Here is a tiny trained network, its code and every weight. The questions are about switching its units off for an input and a class, where a switched-off unit gives its printed mean instead of its output.

import numpy as np


def w(rows, s, z=0):
    codes = np.array(rows[::2]) - 128.0
    scale = np.full(codes.shape[1], s)
    scale[-1] = z or s
    return codes * scale


def norm(h):
    return h / np.sqrt((h * h).mean(-1, keepdims=True) + 1e-5)


def f(y):
    return y / 2 * (1 + np.tanh(0.7978845608 * (y + 0.044715 * y**3)))


def log_softmax(a):
    a = a - a.max(-1, keepdims=True)
    return a - np.log(np.exp(a).sum(-1, keepdims=True))


def net(x, mask):
    res = np.array(x, float).reshape(1, 6) / 4 @ E
    u = 0
    for l in range(2):
        y = f(norm(res) @ A[l][:, :-1].T + A[l][:, -1])
        res = res + np.where(mask[u : u + 10], y, B[l][:, -1]) @ B[l][:, :-1]
        u += 10
    return log_softmax(norm(res)[-1] @ U[:, :-1].T + U[:, -1])


A, B = {}, {}
E = w([
[234,139,92,110,170,179,156],'x0',
[128,208,57,27,61,47,192],'x1',
[95,144,134,79,186,127,87],'x2',
[195,40,157,107,172,3,108],'x3',
[152,194,184,155,135,102,127],'x4',
[107,157,31,224,212,58,120],'x5',
],0.0054)
A[0] = w([
[153,122,184,81,111,137,131,51],'0.n1',
[157,68,167,109,146,66,134,21],'0.n2',
[189,84,111,236,2,105,186,90],'0.n3',
[66,156,150,21,251,130,95,2],'0.n4',
[147,206,222,141,158,90,155,12],'0.n5',
[79,14,46,80,139,156,163,43],'0.n6',
[223,120,70,91,165,176,135,45],'0.n7',
[156,202,202,159,154,102,159,61],'0.n8',
[95,137,156,91,192,134,125,73],'0.n9',
[20,83,142,133,82,80,123,22],'0.n10',
],0.0091,0.0044)
B[0] = w([
[112,79,126,116,86,140,157,153],'0.n1',
[132,85,113,129,121,102,140,188],'0.n2',
[122,151,136,27,226,157,54,250],'0.n3',
[142,147,138,27,213,171,59,184],'0.n4',
[166,173,130,142,75,113,47,152],'0.n5',
[189,173,102,159,51,123,20,213],'0.n6',
[111,193,250,180,133,71,140,216],'0.n7',
[136,121,119,151,68,128,53,170],'0.n8',
[151,122,136,97,156,149,106,126],'0.n9',
[118,189,241,174,130,78,137,209],'0.n10',
],0.018,0.0027)
A[1] = w([
[133,155,115,175,200,113,96,117],'1.n1',
[171,53,91,122,152,33,154,3],'1.n2',
[135,159,76,62,107,42,173,74],'1.n3',
[168,140,103,148,58,125,36,69],'1.n4',
[104,139,29,163,175,86,142,65],'1.n5',
[158,76,165,81,95,177,133,127],'1.n6',
[72,199,82,149,122,200,168,82],'1.n7',
[135,38,136,192,171,149,106,138],'1.n8',
[112,150,185,125,118,119,150,154],'1.n9',
[244,158,133,141,146,156,173,111],'1.n10',
],0.012,0.0036)
B[1] = w([
[94,115,98,86,66,97,164,254],'1.n1',
[166,43,138,135,135,119,71,185],'1.n2',
[138,181,153,185,159,250,152,192],'1.n3',
[135,146,85,168,89,137,120,255],'1.n4',
[82,122,105,89,78,99,168,177],'1.n5',
[97,135,53,117,112,86,159,194],'1.n6',
[208,39,161,136,155,96,74,196],'1.n7',
[152,207,142,149,142,202,158,200],'1.n8',
[120,109,105,157,152,91,152,206],'1.n9',
[53,124,156,141,121,95,86,162],'1.n10',
],0.019,0.005)
U = w([
[157,180,95,181,43,119,59,79],'0',
[82,144,223,167,151,47,157,171],'1',
[123,143,123,35,183,146,102,253],'2',
[204,9,140,147,143,126,107,93],'3',
[152,174,146,170,152,232,209,76],'4',
[79,81,67,105,67,94,241,81],'5',
],0.015,0.0027)

Each question gives the input, the list of numbers given to net, and the class t.
The units are the neurons (one row each of A and B). Each row of codes is followed by its name. A weight is (code - 128) times the scale printed after its matrix; where a second scale follows, it is the last column's (A, B and U).
mask holds one flag per neuron, layer by layer. A switched-off neuron (its flag False) gives its mean, the last column of its row in B, instead of its output. The means were averaged over made-up inputs and are rounded, as every weight is.
A unit's drop is (log p(t) with every unit on - log p(t) with that unit switched off) / (log p(t) with every unit on - log p(t) with every unit switched off).
The circuit of an input: a set's keep is (log p(t) with only the set's units on - log p(t) with every unit switched off) / (log p(t) with every unit on - log p(t) with every unit switched off). Starting from the 12 units with the biggest drops (on a tie, the unit counted first), units are removed one at a time, each time the one whose removal leaves the highest keep (on an exact tie, the one counted first), for as long as the keep stays at least 0.8.
units of the circuit, in order: the units of the circuit, biggest drop first
unit that matters most: the unit with the biggest drop
top k neurons: the k neurons with the biggest drops, biggest first
k most important neurons of layer l: the k neurons of layer l with the biggest drops, biggest first
input [7,-2,3,-6,0,6], class 1: unit that matters most	0.n7
input [5,-5,6,-8,-1,-4], class 3: units of the circuit, in order	(1.n7 0.n3)
input [-6,-2,0,8,5,-5], class 3: top 4 neurons	(0.n2 1.n2 0.n7 0.n6)
input [8,-8,3,8,-7,8], class 1: 3 most important neurons of layer 1	(1.n10 1.n7 1.n4)
input [-6,-8,-3,-5,-2,8], class 4: 2 most important neurons of layer 1	(1.n8 1.n6)
input [-3,-7,7,4,7,5], class 0: units of the circuit, in order	(0.n5 0.n8)
input [-3,8,-1,0,-4,-8], class 4: top 2 neurons	(1.n3 1.n1)
input [2,4,4,-5,-1,6], class 5: top 4 neurons	(1.n5 1.n2 0.n1 1.n1)
input [-1,-5,3,6,4,-7], class 5: units of the circuit, in order	(1.n6 0.n1)
input [-2,2,-3,-6,0,7], class 5: 2 most important neurons of layer 1	(1.n5 1.n2)
input [4,-8,-6,-4,-1,8], class 4: top 2 neurons	(1.n8 1.n6)
input [-3,4,-7,-8,3,8], class 3: 2 most important neurons of layer 1	(1.n7 1.n6)
input [-4,3,4,-4,-3,-1], class 1: top 3 neurons	(0.n10 0.n3 1.n9)
input [6,2,-1,-5,6,8], class 5: units of the circuit, in order	(1.n1)
input [-7,-8,-5,6,5,-4], class 4: top 2 neurons	(1.n8 0.n7)
input [-7,8,3,-3,-8,-4], class 0: top 2 neurons	(0.n6 0.n7)
input [-5,0,-4,3,-7,8], class 5: top 4 neurons	(1.n1 1.n5 0.n8 0.n5)
input [-1,7,0,6,-6,6], class 4: 2 most important neurons of layer 0	(0.n8 0.n5)
input [3,-1,-6,-1,-3,-7], class 5: top 3 neurons	(1.n6 0.n1 0.n4)
input [-3,7,4,6,4,-3], class 4: units of the circuit, in order	(1.n3)
input [5,3,-6,4,1,-4], class 2: top 2 neurons	(0.n3 0.n10)
